Below are the code and all the weights of a small trained network. Each question names an input and a class and asks about switching units off, where a switched-off unit gives its printed mean instead of its output.

import numpy as np


def w(rows, s, z=0):
    codes = np.array(rows[::2]) - 128.0
    scale = np.full(codes.shape[1], s)
    scale[-1] = z or s
    return codes * scale


def norm(h):
    return h / np.sqrt((h * h).mean(-1, keepdims=True) + 1e-5)


def f(y):
    return np.maximum(y, 0)


def log_softmax(a):
    a = a - a.max(-1, keepdims=True)
    return a - np.log(np.exp(a).sum(-1, keepdims=True))


def net(x, mask):
    res = np.array(x, float).reshape(1, 4) / 4 @ E
    u = 0
    for l in range(4):
        y = f(norm(res) @ A[l][:, :-1].T + A[l][:, -1])
        res = res + np.where(mask[u : u + 4], y, B[l][:, -1]) @ B[l][:, :-1]
        u += 4
    return log_softmax(norm(res)[-1] @ U[:, :-1].T + U[:, -1])


A, B = {}, {}
E = w([
[142,104,187,108,70,190,184,102],'x0',
[230,71,216,125,254,135,93,157],'x1',
[128,225,179,168,199,156,222,91],'x2',
[176,114,50,104,163,182,162,135],'x3',
],0.0053)
A[0] = w([
[72,115,193,105,122,98,132,162,15],'L0N1',
[145,118,41,1,179,188,188,115,34],'L0N2',
[180,90,102,130,76,87,86,165,116],'L0N3',
[123,59,167,84,80,185,178,134,4],'L0N4',
],0.0067,0.0031)
B[0] = w([
[93,132,159,55,168,115,156,153,165],'L0N1',
[183,162,164,37,96,2,112,148,228],'L0N2',
[157,139,150,176,109,133,180,164,252],'L0N3',
[116,183,128,101,111,189,30,100,215],'L0N4',
],0.0087,0.0032)
A[1] = w([
[195,45,183,116,143,252,93,104,105],'L1N1',
[136,158,25,202,187,56,26,187,42],'L1N2',
[155,19,97,111,67,173,85,188,4],'L1N3',
[19,149,253,142,113,87,83,140,107],'L1N4',
],0.0049,0.0031)
B[1] = w([
[52,117,53,138,129,117,120,100,224],'L1N1',
[105,188,246,48,81,214,98,125,197],'L1N2',
[114,192,220,208,105,146,145,252,185],'L1N3',
[254,148,67,7,104,77,134,166,252],'L1N4',
],0.0077,0.0036)
A[2] = w([
[114,150,174,94,113,234,68,56,5],'L2N1',
[117,45,207,121,254,89,59,131,112],'L2N2',
[100,207,185,93,128,181,34,111,38],'L2N3',
[168,237,151,188,180,129,201,122,37],'L2N4',
],0.0062,0.0014)
B[2] = w([
[58,79,80,115,182,215,36,137,196],'L2N1',
[52,213,7,140,56,105,222,63,252],'L2N2',
[67,143,98,14,180,182,140,123,244],'L2N3',
[111,98,179,119,68,126,5,255,235],'L2N4',
],0.0073,0.0037)
A[3] = w([
[58,194,171,124,198,124,102,188,239],'L3N1',
[64,165,174,127,70,159,78,154,233],'L3N2',
[35,173,83,147,1,115,108,207,246],'L3N3',
[244,146,186,122,190,157,116,194,166],'L3N4',
],0.0042,0.0011)
B[3] = w([
[125,2,99,175,13,178,73,81,183],'L3N1',
[122,113,162,158,203,182,200,138,205],'L3N2',
[172,93,124,193,233,98,128,76,254],'L3N3',
[115,126,162,160,105,91,186,54,161],'L3N4',
],0.0067,0.0076)
U = w([
[197,151,168,1,91,35,139,142,134],'0',
[45,121,142,43,139,235,82,142,171],'1',
[149,76,221,239,126,143,112,196,188],'2',
[79,126,46,177,142,112,210,33,1],'3',
],0.0094,0.00071)

Each question gives the input, the list of numbers given to net, and the class t.
The units are the neurons (one row each of A and B). Each row of codes is followed by its name. A weight is (code - 128) times the scale printed after its matrix; where a second scale follows, it is the last column's (A, B and U).
mask holds one flag per neuron, layer by layer. A switched-off neuron (its flag False) gives its mean, the last column of its row in B, instead of its output. The means were averaged over made-up inputs and are rounded, as every weight is.
A unit's drop is (log p(t) with every unit on - log p(t) with that unit switched off) / (log p(t) with every unit on - log p(t) with every unit switched off).
The circuit of an input: a set's keep is (log p(t) with only the set's units on - log p(t) with every unit switched off) / (log p(t) with every unit on - log p(t) with every unit switched off). Starting from the 12 units with the biggest drops (on a tie, the unit counted first), units are removed one at a time, each time the one whose removal leaves the highest keep (on an exact tie, the one counted first), for as long as the keep stays at least 0.8.
units of the circuit, in order: the units of the circuit, biggest drop first
k most important neurons: the k neurons with the biggest drops, biggest first
input [-5,8,6,-2], class 3: 3 most important neurons => L2N2; L0N3; L1N3
input [8,7,-7,-4], class 1: units of the circuit, in order => L0N4; L1N1
input [4,-1,0,-6], class 0: units of the circuit, in order => L1N4
input [-7,6,4,7], class 0: 3 most important neurons => L0N2; L0N4; L2N1
input [7,-4,3,2], class 1: units of the circuit, in order => L0N4; L2N1
input [6,2,8,4], class 2: units of the circuit, in order => L2N4; L2N3
input [3,1,-8,-6], class 2: 2 most important neurons => L1N3; L0N2
input [-8,-2,1,-5], class 1: 2 most important neurons => L1N2; L0N2
input [-4,0,-8,-5], class 2: units of the circuit, in order => L0N3; L1N3
input [-2,8,-4,4], class 3: 2 most important neurons => L2N2; L1N4
input [-6,2,3,-4], class 1: units of the circuit, in order => L1N2; L2N3
input [-6,2,8,2], class 2: 2 most important neurons => L2N4; L0N4
input [1,8,-3,6], class 3: 2 most important neurons => L2N2; L1N4
input [8,7,8,2], class 1: units of the circuit, in order => L3N3; L1N1
input [-8,-2,-1,8], class 0: units of the circuit, in order => L0N2
input [8,8,-6,-3], class 1: 2 most important neurons => L0N4; L2N1
input [5,8,1,-4], class 3: units of the circuit, in order => L2N2; L1N1
input [-3,-2,-8,8], class 0: 4 most important neurons => L0N2; L2N4; L3N1; L2N1
input [-2,6,1,5], class 3: 3 most important neurons => L2N2; L1N4; L0N3
input [-2,5,-3,-2], class 3: units of the circuit, in order => L2N2
input [-3,-4,-8,-5], class 2: 2 most important neurons => L0N2; L0N3
